Below are the code and all the weights of a small trained network. Each question names an input and a target symbol and asks about switching units off, where a switched-off unit gives its printed mean instead of its output.

import numpy as np


def w(rows, s, z=0):
    codes = np.array(rows[::2]) - 128.0
    scale = np.full(codes.shape[1], s)
    scale[-1] = z or s
    return codes * scale


def norm(h):
    return h / np.sqrt((h * h).mean(-1, keepdims=True) + 1e-5)


def softmax(a):
    e = np.exp(a - a.max(-1, keepdims=True))
    return e / e.sum(-1, keepdims=True)


def log_softmax(a):
    a = a - a.max(-1, keepdims=True)
    return a - np.log(np.exp(a).sum(-1, keepdims=True))


def net(x, mask):
    ids = ['αβδεζλξπφ'.index(c) for c in x.split()]
    T = len(ids)
    res = E[ids] + P[:T]
    u = 0
    for l in range(2):
        r = norm(res)
        for j in range(3):
            rows = slice(3 * j, 3 * j + 3)
            q, k, v = (r @ M[l][rows].T for M in (Q, K, V))
            z = softmax(np.where(np.tri(T) > 0, q @ k.T / 3**0.5, -1e9)) @ v
            o = O[l][rows]
            res = res + np.where(mask[u + j], z, o[:, -1]) @ o[:, :-1]
        u += 3
    return log_softmax(norm(res)[-1] @ U[:, :-1].T + U[:, -1])


Q, K, V, O = {}, {}, {}, {}
E = w([
[160,149,148,145,232,142,113,120],'α',
[24,157,137,185,194,182,106,89],'β',
[51,213,203,149,146,119,116,201],'δ',
[157,130,255,150,113,135,112,87],'ε',
[40,112,134,159,103,66,119,22],'ζ',
[142,28,117,122,118,164,114,94],'λ',
[166,100,202,117,94,198,169,212],'ξ',
[130,107,117,125,91,92,230,159],'π',
[71,98,91,105,198,110,84,209],'φ',
],0.013)
P = w([
[156,147,76,147,84,135,102,137],'0',
[123,126,163,131,123,130,108,135],'1',
[134,160,105,72,123,139,115,115],'2',
[129,120,174,125,148,130,113,148],'3',
[155,121,90,185,104,124,115,143],'4',
[125,111,178,131,166,124,120,150],'5',
[127,160,132,41,143,143,130,105],'6',
[122,108,185,129,189,119,124,151],'7',
[156,109,81,217,100,113,100,160],'8',
[122,96,181,128,210,112,136,153],'9',
[96,162,168,1,161,162,152,88],'10',
[124,94,177,127,218,110,143,145],'11',
],0.025)
Q[0] = w([
[114,198,131,98,114,150,121,147],'L0H0',
[139,118,151,35,150,160,142,101],'L0H0',
[182,73,135,203,132,132,116,152],'L0H0',
[93,84,104,220,135,103,68,125],'L0H1',
[61,177,162,19,126,120,149,67],'L0H1',
[149,119,135,146,105,3,160,140],'L0H1',
[106,143,121,30,99,136,123,81],'L0H2',
[164,136,107,202,93,98,113,132],'L0H2',
[115,185,139,97,115,131,152,106],'L0H2',
],0.02)
K[0] = w([
[154,170,131,138,84,149,108,149],'L0H0',
[173,66,142,214,147,95,110,154],'L0H0',
[159,111,190,50,177,133,150,114],'L0H0',
[34,137,137,76,178,139,102,46],'L0H1',
[92,121,77,254,92,80,81,139],'L0H1',
[113,129,131,78,93,19,172,128],'L0H1',
[172,125,98,221,62,104,50,142],'L0H2',
[143,172,139,83,95,118,100,98],'L0H2',
[123,158,121,165,87,92,114,148],'L0H2',
],0.019)
V[0] = w([
[145,112,161,134,124,15,67,150],'L0H0',
[48,121,179,97,147,150,155,98],'L0H0',
[213,100,109,104,122,90,175,56],'L0H0',
[150,123,137,94,123,141,76,160],'L0H1',
[143,114,163,100,205,93,153,89],'L0H1',
[137,153,191,130,76,156,106,125],'L0H1',
[197,79,174,117,160,168,94,47],'L0H2',
[168,247,165,149,128,110,189,105],'L0H2',
[167,132,100,159,103,254,138,167],'L0H2',
],0.012)
O[0] = w([
[201,150,67,84,146,117,116,86,245],'L0H0',
[156,66,169,115,91,81,61,106,95],'L0H0',
[126,176,160,150,131,188,70,129,4],'L0H0',
[188,119,62,105,117,136,136,131,195],'L0H1',
[63,122,82,124,86,106,223,142,83],'L0H1',
[170,96,112,142,179,114,165,124,196],'L0H1',
[182,91,94,141,165,217,167,87,185],'L0H2',
[152,217,143,157,133,92,251,125,97],'L0H2',
[46,18,158,114,68,107,205,99,174],'L0H2',
],0.012,0.0031)
Q[1] = w([
[139,90,120,219,150,90,99,121],'L1H0',
[134,126,97,89,129,128,112,141],'L1H0',
[103,146,149,40,158,148,126,108],'L1H0',
[149,114,167,113,156,130,123,120],'L1H1',
[127,106,118,124,120,122,121,131],'L1H1',
[74,168,133,6,130,157,151,104],'L1H1',
[127,145,137,50,120,104,127,117],'L1H2',
[127,133,131,158,152,90,94,134],'L1H2',
[157,135,95,151,101,108,143,142],'L1H2',
],0.027)
K[1] = w([
[79,133,116,45,170,122,124,83],'L1H0',
[133,122,108,121,115,112,105,143],'L1H0',
[124,105,89,216,116,115,112,143],'L1H0',
[163,112,174,138,151,141,135,154],'L1H1',
[118,106,119,101,131,125,127,144],'L1H1',
[146,113,81,252,85,105,107,154],'L1H1',
[137,158,132,66,131,128,122,124],'L1H2',
[132,114,128,167,159,100,113,138],'L1H2',
[159,141,109,154,102,123,138,155],'L1H2',
],0.027)
V[1] = w([
[78,123,122,118,241,120,126,154],'L1H0',
[172,114,154,116,131,155,147,248],'L1H0',
[100,119,78,93,98,124,133,135],'L1H0',
[115,108,53,183,77,104,111,144],'L1H1',
[148,115,140,82,132,156,148,236],'L1H1',
[92,137,102,145,206,118,125,154],'L1H1',
[148,159,98,114,67,152,175,153],'L1H2',
[104,108,143,127,120,163,150,177],'L1H2',
[159,116,184,107,133,117,129,208],'L1H2',
],0.016)
O[1] = w([
[90,191,125,19,22,163,149,95,253],'L1H0',
[214,140,71,164,66,151,93,254,112],'L1H0',
[138,144,117,43,201,149,104,116,161],'L1H0',
[122,122,95,223,24,96,142,127,2],'L1H1',
[111,84,184,104,222,177,230,247,198],'L1H1',
[70,146,61,144,214,104,143,139,158],'L1H1',
[75,112,154,147,66,112,47,88,38],'L1H2',
[116,204,176,127,152,114,95,83,142],'L1H2',
[114,99,64,142,198,128,138,49,179],'L1H2',
],0.0094,0.0042)
U = w([
[95,190,115,105,90,199,197,89,127],'α',
[95,61,125,165,164,225,85,89,107],'β',
[203,146,77,176,167,183,214,65,85],'δ',
[189,144,131,139,135,9,164,144,162],'ε',
[133,46,216,143,132,148,202,181,1],'ζ',
[205,179,165,123,135,101,46,60,220],'λ',
[120,190,212,169,178,113,97,180,181],'ξ',
[139,143,81,58,99,132,78,177,107],'π',
[58,69,160,149,164,72,137,36,133],'φ',
],0.011,0.0042)

Each question gives the input, a string of symbols that net reads in full, and the target symbol t.
The units are the heads (3 rows each of Q, K, V and O). Each row of codes is followed by its name. A weight is (code - 128) times the scale printed after its matrix; where a second scale follows, it is the last column's (O and U).
mask holds one flag per head, layer by layer. A switched-off head (its flag False) gives its mean, the last column of its rows in O, instead of its output. The means were averaged over made-up inputs and are rounded, as every weight is.
A unit's drop is (log p(t) with every unit on - log p(t) with that unit switched off) / (log p(t) with every unit on - log p(t) with every unit switched off).
The circuit of an input: a set's keep is (log p(t) with only the set's units on - log p(t) with every unit switched off) / (log p(t) with every unit on - log p(t) with every unit switched off). Starting from all 6 units, units are removed one at a time, each time the one whose removal leaves the highest keep (on an exact tie, the one counted first), for as long as the keep stays at least 0.8.
circuit, biggest first: the units of the circuit, biggest drop first
unit that matters most: the unit with the biggest drop
heads that matter: for each layer, one digit per head in row order, 1 if its drop is at least 0.15 and else 0, layers parted by /
input α ε α λ α α δ ε ε, target ε: circuit, biggest first -> [L0H2 L0H0]
input ε ζ π π π β π α ε α λ, target δ: unit that matters most -> L1H0
input α δ ζ α ξ, target λ: heads that matter -> 001 / 000
input π δ π φ π π β π ζ β λ, target λ: heads that matter -> 101 / 010
input α ζ π ζ α ε ζ β δ φ, target π: circuit, biggest first -> [L0H2 L1H0]
input ε δ φ ζ ζ β ξ α ε φ ε, target δ: circuit, biggest first -> [L1H0 L0H0]
input α β α α α ε, target λ: heads that matter -> 101 / 011
input α α β δ π ε ξ ε α, target ζ: circuit, biggest first -> [L0H0 L0H2]
input α α α π β ε φ π λ ξ π, target β: circuit, biggest first -> [L0H2 L1H0 L0H1]
input δ ξ π π π α, target δ: circuit, biggest first -> [L0H2 L0H1]
input ξ ξ φ ξ α β φ ξ α β α, target α: circuit, biggest first -> [L1H1 L1H2 L0H0]
input α δ ε φ α δ ζ λ β α α, target φ: circuit, biggest first -> [L1H1 L0H2]
input π ζ α δ ζ ξ λ α φ α λ β, target α: heads that matter -> 111 / 100
input φ ε ξ π π α ξ, target ξ: unit that matters most -> L0H0
input α δ α β λ α ξ α ζ, target ζ: heads that matter -> 100 / 010
input φ δ π, target π: heads that matter -> 111 / 000
input δ ξ ξ ε ζ φ ξ, target λ: heads that matter -> 100 / 010
input ζ λ ξ φ ξ δ ε φ φ, target δ: heads that matter -> 011 / 000
input δ λ π δ α, target ξ: heads that matter -> 100 / 000
input π α φ δ π β ε δ ε λ β, target δ: unit that matters most -> L1H0
input ζ ε λ α π, target β: heads that matter -> 001 / 000
input β α φ β λ φ φ δ δ π, target ε: heads that matter -> 111 / 010
input α δ π ξ β π ε φ ε ζ δ, target δ: heads that matter -> 110 / 110
